[[ 0.02  2.71  2.80  2.79 -3.26 -2.29 -2.94  1.55 -3.69  2.81  0.65]
 [-0.63  0.19  2.27  0.15  0.33  1.23 -0.40  4.54  0.91 -1.63 -2.61]]
=>
[[-0.63  0.02]
 [ 0.19  2.71]
 [ 2.27  2.80]
 [ 0.15  2.79]
 [ 0.33 -3.26]
 [ 1.23 -2.29]
 [-0.40 -2.94]
 [ 4.54  1.55]
 [ 0.91 -3.69]
 [-1.63  2.81]
 [-2.61  0.65]]

[[-2.00  0.65 -4.16 -3.67 -3.00  1.62 -2.51 -4.03 -4.41  3.79  3.86 -2.61
   3.44]
 [ 2.77 -2.01 -1.53 -0.04  0.02  3.09 -0.23  3.50 -4.24  0.22  2.16 -3.27
   1.69]
 [-0.40 -0.06 -1.39  2.38 -3.22 -1.20  2.96  2.61 -1.30  3.73 -1.55  2.33
  -3.32]
 [-1.80 -3.40  2.54 -3.58 -2.85  1.74 -3.67 -3.65 -1.63 -3.69  2.05 -4.27
  -4.17]
 [-4.14 -3.45 -2.28 -0.08  1.79  4.21 -1.18 -0.52 -2.96  4.14  1.89  1.30
   3.83]
 [ 0.37 -2.08  3.08  4.01  4.56 -0.89  0.56  1.41  1.36 -3.15 -2.58 -0.08
  -3.42]
 [-1.33 -1.92 -1.16 -2.33  3.94  2.83  2.94  3.71 -0.62  3.07  3.87  2.61
   1.45]]
=>
[[-1.33  0.37 -4.14 -1.80 -0.40  2.77 -2.00]
 [-1.92 -2.08 -3.45 -3.40 -0.06 -2.01  0.65]
 [-1.16  3.08 -2.28  2.54 -1.39 -1.53 -4.16]
 [-2.33  4.01 -0.08 -3.58  2.38 -0.04 -3.67]
 [ 3.94  4.56  1.79 -2.85 -3.22  0.02 -3.00]
 [ 2.83 -0.89  4.21  1.74 -1.20  3.09  1.62]
 [ 2.94  0.56 -1.18 -3.67  2.96 -0.23 -2.51]
 [ 3.71  1.41 -0.52 -3.65  2.61  3.50 -4.03]
 [-0.62  1.36 -2.96 -1.63 -1.30 -4.24 -4.41]
 [ 3.07 -3.15  4.14 -3.69  3.73  0.22  3.79]
 [ 3.87 -2.58  1.89  2.05 -1.55  2.16  3.86]
 [ 2.61 -0.08  1.30 -4.27  2.33 -3.27 -2.61]
 [ 1.45 -3.42  3.83 -4.17 -3.32  1.69  3.44]]

[[ 1.22 -0.06  1.25]
 [-1.39  1.01  0.34]
 [-1.06  2.15  4.45]
 [-2.74  3.74 -1.08]
 [ 1.61 -0.69 -0.69]
 [-0.28 -0.47 -1.11]
 [-0.92 -0.26 -1.90]
 [ 1.11 -0.20  1.53]
 [ 1.69 -4.14 -0.98]
 [-1.62  0.26 -1.19]]
=>
[[-1.62  1.69  1.11 -0.92 -0.28  1.61 -2.74 -1.06 -1.39  1.22]
 [ 0.26 -4.14 -0.20 -0.26 -0.47 -0.69  3.74  2.15  1.01 -0.06]
 [-1.19 -0.98  1.53 -1.90 -1.11 -0.69 -1.08  4.45  0.34  1.25]]

[[ 4.80  3.22 -4.34 -4.30 -4.21 -2.98 -2.88 -2.21  4.60]
 [ 4.64  3.18 -4.18 -4.15 -4.07 -2.90 -2.72 -2.21  4.44]
 [ 4.67  3.24 -4.26 -4.15 -4.12 -2.89 -2.78 -2.16  4.45]
 [ 4.79  3.21 -4.34 -4.27 -4.19 -2.96 -2.89 -2.22  4.59]
 [ 4.28  3.10 -3.90 -3.81 -3.75 -2.70 -2.52 -2.02  4.08]]
=>
[[ 4.28  4.79  4.67  4.64  4.80]
 [ 3.10  3.21  3.24  3.18  3.22]
 [-3.90 -4.34 -4.26 -4.18 -4.34]
 [-3.81 -4.27 -4.15 -4.15 -4.30]
 [-3.75 -4.19 -4.12 -4.07 -4.21]
 [-2.70 -2.96 -2.89 -2.90 -2.98]
 [-2.52 -2.89 -2.78 -2.72 -2.88]
 [-2.02 -2.22 -2.16 -2.21 -2.21]
 [ 4.08  4.59  4.45  4.44  4.60]]

[[-0.01  1.40 -4.36 -3.85  1.92 -0.10 -0.69 -2.10 -1.84  0.00]
 [-3.37  0.03 -0.01 -5.54  0.00 -3.17  1.14 -0.75 -0.05 -0.59]
 [-3.09 -1.35 -0.25 -2.59  2.08 -0.10  0.04 -1.42 -2.01  0.60]
 [ 0.27  0.44 -0.01 -0.06 -1.75 -2.35  0.04  0.60  1.20 -0.25]
 [ 0.83 -0.52 -0.01 -4.70  0.00 -0.10  0.77 -0.88 -0.05  0.00]
 [-0.01  2.09 -3.87  2.47 -0.16 -0.10  0.04 -1.96 -2.01  0.00]
 [ 2.51  0.03 -2.18  2.47  0.00 -3.17  0.04  0.47  1.20  0.00]
 [ 2.51  0.03 -2.18 -0.06  0.00  0.31 -1.80 -1.15 -0.05  0.50]
 [-0.01  0.03 -0.01  0.78  0.64 -1.53  0.90  0.06 -0.05  0.00]]
=>
[[-0.01  2.51  2.51 -0.01  0.83  0.27 -3.09 -3.37 -0.01]
 [ 0.03  0.03  0.03  2.09 -0.52  0.44 -1.35  0.03  1.40]
 [-0.01 -2.18 -2.18 -3.87 -0.01 -0.01 -0.25 -0.01 -4.36]
 [ 0.78 -0.06  2.47  2.47 -4.70 -0.06 -2.59 -5.54 -3.85]
 [ 0.64  0.00  0.00 -0.16  0.00 -1.75  2.08  0.00  1.92]
 [-1.53  0.31 -3.17 -0.10 -0.10 -2.35 -0.10 -3.17 -0.10]
 [ 0.90 -1.80  0.04  0.04  0.77  0.04  0.04  1.14 -0.69]
 [ 0.06 -1.15  0.47 -1.96 -0.88  0.60 -1.42 -0.75 -2.10]
 [-0.05 -0.05  1.20 -2.01 -0.05  1.20 -2.01 -0.05 -1.84]
 [ 0.00  0.50  0.00  0.00  0.00 -0.25  0.60 -0.59  0.00]]

[[-2.27 -2.35]
 [ 3.85  3.84]
 [-4.24 -4.12]
 [-3.30 -3.37]]
=>
[[-3.30 -4.24  3.85 -2.27]
 [-3.37 -4.12  3.84 -2.35]]
